Below is a small trained network, with its code and all its weights. Each question gives an input and a target symbol and asks what happens when units are switched off, that is, made to give their printed mean instead of their output.

import numpy as np


def w(rows, s, z=0):
    codes = np.array(rows[::2]) - 128.0
    scale = np.full(codes.shape[1], s)
    scale[-1] = z or s
    return codes * scale


def softmax(a):
    e = np.exp(a - a.max(-1, keepdims=True))
    return e / e.sum(-1, keepdims=True)


def log_softmax(a):
    a = a - a.max(-1, keepdims=True)
    return a - np.log(np.exp(a).sum(-1, keepdims=True))


def net(x, mask):
    ids = ['ΓΛΞΣΦΩβδεζηθμπτψ'.index(c) for c in x.split()]
    T = len(ids)
    res = E[ids] + P[:T]
    u = 0
    for l in range(3):
        r = res
        for j in range(2):
            rows = slice(3 * j, 3 * j + 3)
            q, k, v = (r @ M[l][rows].T for M in (Q, K, V))
            z = softmax(np.where(np.tri(T) > 0, q @ k.T / 3**0.5, -1e9)) @ v
            o = O[l][rows]
            res = res + np.where(mask[u + j], z, o[:, -1]) @ o[:, :-1]
        u += 2
    return log_softmax(res[-1] @ U[:, :-1].T + U[:, -1])


Q, K, V, O = {}, {}, {}, {}
E = w([
[160,181,97],'Γ',
[105,99,172],'Λ',
[35,179,195],'Ξ',
[212,163,114],'Σ',
[156,8,124],'Φ',
[170,183,87],'Ω',
[120,147,111],'β',
[102,46,225],'δ',
[121,124,141],'ε',
[165,130,170],'ζ',
[134,21,112],'η',
[82,112,139],'θ',
[99,206,178],'μ',
[164,155,117],'π',
[100,149,87],'τ',
[94,200,179],'ψ',
],0.018)
P = w([
[119,230,81],'0',
[7,4,92],'1',
[12,47,121],'2',
[75,96,94],'3',
[73,89,145],'4',
[96,114,132],'5',
[146,90,203],'6',
[167,112,194],'7',
[116,51,240],'8',
[182,80,224],'9',
[248,130,240],'10',
],0.0027)
Q[0] = w([
[154,165,196],'L0H1',
[159,249,134],'L0H1',
[99,218,140],'L0H1',
[206,97,174],'L0H2',
[194,121,64],'L0H2',
[248,172,96],'L0H2',
],0.012)
K[0] = w([
[115,100,231],'L0H1',
[118,231,159],'L0H1',
[150,231,101],'L0H1',
[162,142,49],'L0H2',
[138,160,60],'L0H2',
[155,1,172],'L0H2',
],0.0076)
V[0] = w([
[23,81,7],'L0H1',
[77,62,113],'L0H1',
[53,241,179],'L0H1',
[38,195,124],'L0H2',
[141,48,18],'L0H2',
[184,165,1],'L0H2',
],0.0091)
O[0] = w([
[107,186,207,180],'L0H1',
[107,246,45,255],'L0H1',
[100,92,200,18],'L0H1',
[173,150,149,164],'L0H2',
[95,198,121,116],'L0H2',
[158,181,95,18],'L0H2',
],0.011,0.002)
Q[1] = w([
[57,31,125],'L1H1',
[111,151,47],'L1H1',
[126,231,41],'L1H1',
[137,102,81],'L1H2',
[124,57,81],'L1H2',
[2,110,81],'L1H2',
],0.0099)
K[1] = w([
[254,110,69],'L1H1',
[113,148,95],'L1H1',
[195,129,127],'L1H1',
[114,77,114],'L1H2',
[144,214,191],'L1H2',
[63,137,141],'L1H2',
],0.0097)
V[1] = w([
[144,166,117],'L1H1',
[120,185,75],'L1H1',
[186,33,129],'L1H1',
[246,191,166],'L1H2',
[82,42,100],'L1H2',
[95,99,61],'L1H2',
],0.013)
O[1] = w([
[194,110,185,128],'L1H1',
[105,216,193,130],'L1H1',
[57,254,160,5],'L1H1',
[11,126,161,80],'L1H2',
[158,147,45,89],'L1H2',
[144,198,142,108],'L1H2',
],0.0086,0.0017)
Q[2] = w([
[140,169,136],'L2H1',
[187,109,141],'L2H1',
[134,92,162],'L2H1',
[255,207,205],'L2H2',
[166,34,41],'L2H2',
[66,93,252],'L2H2',
],0.0077)
K[2] = w([
[102,57,86],'L2H1',
[194,88,84],'L2H1',
[169,196,224],'L2H1',
[157,254,41],'L2H2',
[230,157,42],'L2H2',
[60,198,221],'L2H2',
],0.008)
V[2] = w([
[164,166,177],'L2H1',
[93,170,48],'L2H1',
[155,183,128],'L2H1',
[185,122,109],'L2H2',
[77,58,217],'L2H2',
[81,251,140],'L2H2',
],0.014)
O[2] = w([
[147,101,55,104],'L2H1',
[109,45,170,117],'L2H1',
[84,118,134,105],'L2H1',
[56,254,155,159],'L2H2',
[196,82,153,126],'L2H2',
[172,78,89,4],'L2H2',
],0.0088,0.0036)
U = w([
[145,101,107,104],'Γ',
[109,126,152,157],'Λ',
[96,110,241,4],'Ξ',
[94,38,39,59],'Σ',
[177,180,48,213],'Φ',
[157,96,86,130],'Ω',
[171,149,142,123],'β',
[49,102,163,26],'δ',
[132,129,139,133],'ε',
[50,55,103,134],'ζ',
[211,202,76,139],'η',
[164,179,179,157],'θ',
[88,83,175,149],'μ',
[125,94,103,137],'π',
[254,212,159,62],'τ',
[89,86,180,151],'ψ',
],0.0088,0.0043)

Each question gives the input, a string of symbols that net reads in full, and the target symbol t.
The units are the heads (3 rows each of Q, K, V and O). Each row of codes is followed by its name. A weight is (code - 128) times the scale printed after its matrix; where a second scale follows, it is the last column's (O and U).
mask holds one flag per head, layer by layer. A switched-off head (its flag False) gives its mean, the last column of its rows in O, instead of its output. The means were averaged over made-up inputs and are rounded, as every weight is.
A unit's drop is (log p(t) with every unit on - log p(t) with that unit switched off) / (log p(t) with every unit on - log p(t) with every unit switched off).
The circuit of an input: a set's keep is (log p(t) with only the set's units on - log p(t) with every unit switched off) / (log p(t) with every unit on - log p(t) with every unit switched off). Starting from all 6 units, units are removed one at a time, each time the one whose removal leaves the highest keep (on an exact tie, the one counted first), for as long as the keep stays at least 0.8.
units of the circuit, in order: the units of the circuit, biggest drop first
unit that matters most: the unit with the biggest drop
which heads matter: for each layer, one digit per head in row order, 1 if its drop is at least 0.15 and else 0, layers parted by /
drop of u: that unit's drop, to one decimal
input δ β ζ, target δ: unit that matters most	L1H2
input τ Ξ ζ Ξ β τ η η Γ, target τ: which heads matter	11 / 01 / 11
input Σ τ Λ, target Σ: units of the circuit, in order	L2H2, L1H1, L0H1
input ζ Σ τ, target ζ: units of the circuit, in order	L1H1, L2H1, L0H1, L2H2
input Φ Λ δ δ Λ δ, target Φ: units of the circuit, in order	L1H2, L0H1, L0H2, L2H2
input δ π ζ δ Λ θ ζ β, target δ: which heads matter	11 / 11 / 11
input τ Φ δ, target τ: units of the circuit, in order	L1H1, L0H2, L0H1
input τ τ Ξ ψ Λ Ξ δ Σ τ Σ θ, target τ: which heads matter	11 / 01 / 11
input Σ τ Ω, target Σ: units of the circuit, in order	L2H2, L1H1, L0H1, L2H1
input τ μ η Φ ζ Γ η τ ε η Ξ, target Ξ: units of the circuit, in order	L0H1, L0H2
input τ Ω π ε Φ δ τ ζ Γ δ, target τ: which heads matter	11 / 11 / 11
input Φ Φ Φ ψ Σ β, target Φ: units of the circuit, in order	L1H2, L0H2, L2H2
input Σ ε Ω β Γ, target Σ: units of the circuit, in order	L1H1, L2H2, L0H1, L2H1
input Φ Λ Ω Λ, target Φ: units of the circuit, in order	L0H2, L1H2, L2H2
input Σ μ τ, target Σ: units of the circuit, in order	L1H1, L2H2, L0H1
input Φ ε ε, target Φ: unit that matters most	L1H1
input Φ τ ζ θ β μ Σ, target Φ: units of the circuit, in order	L0H2, L2H2, L1H2
input Σ β τ Φ Σ τ Ω Σ ε η Σ, target Σ: which heads matter	10 / 11 / 11
input Σ τ ε Ω τ ε π, target Σ: units of the circuit, in order	L2H2, L1H1, L0H1, L2H1
input Ω Φ Σ δ β Ω ε ζ Φ, target Φ: units of the circuit, in order	L0H1
input Φ η τ, target Φ: which heads matter	01 / 11 / 11
input τ Φ Σ Γ θ μ τ η, target η: which heads matter	10 / 10 / 00
input τ η τ δ Γ δ Σ Λ ζ, target τ: drop of L0H2	0.7
input Φ η θ Σ μ Ω η Λ Φ Λ θ, target Φ: drop of L1H2	0.3
input Φ η ε ζ θ τ Ω θ, target Φ: drop of L2H1	0.3
input Σ Ω ε θ Ω Λ θ Ω Γ, target Σ: drop of L0H2	0.1
input τ μ π μ Φ τ π, target τ: unit that matters most	L2H1
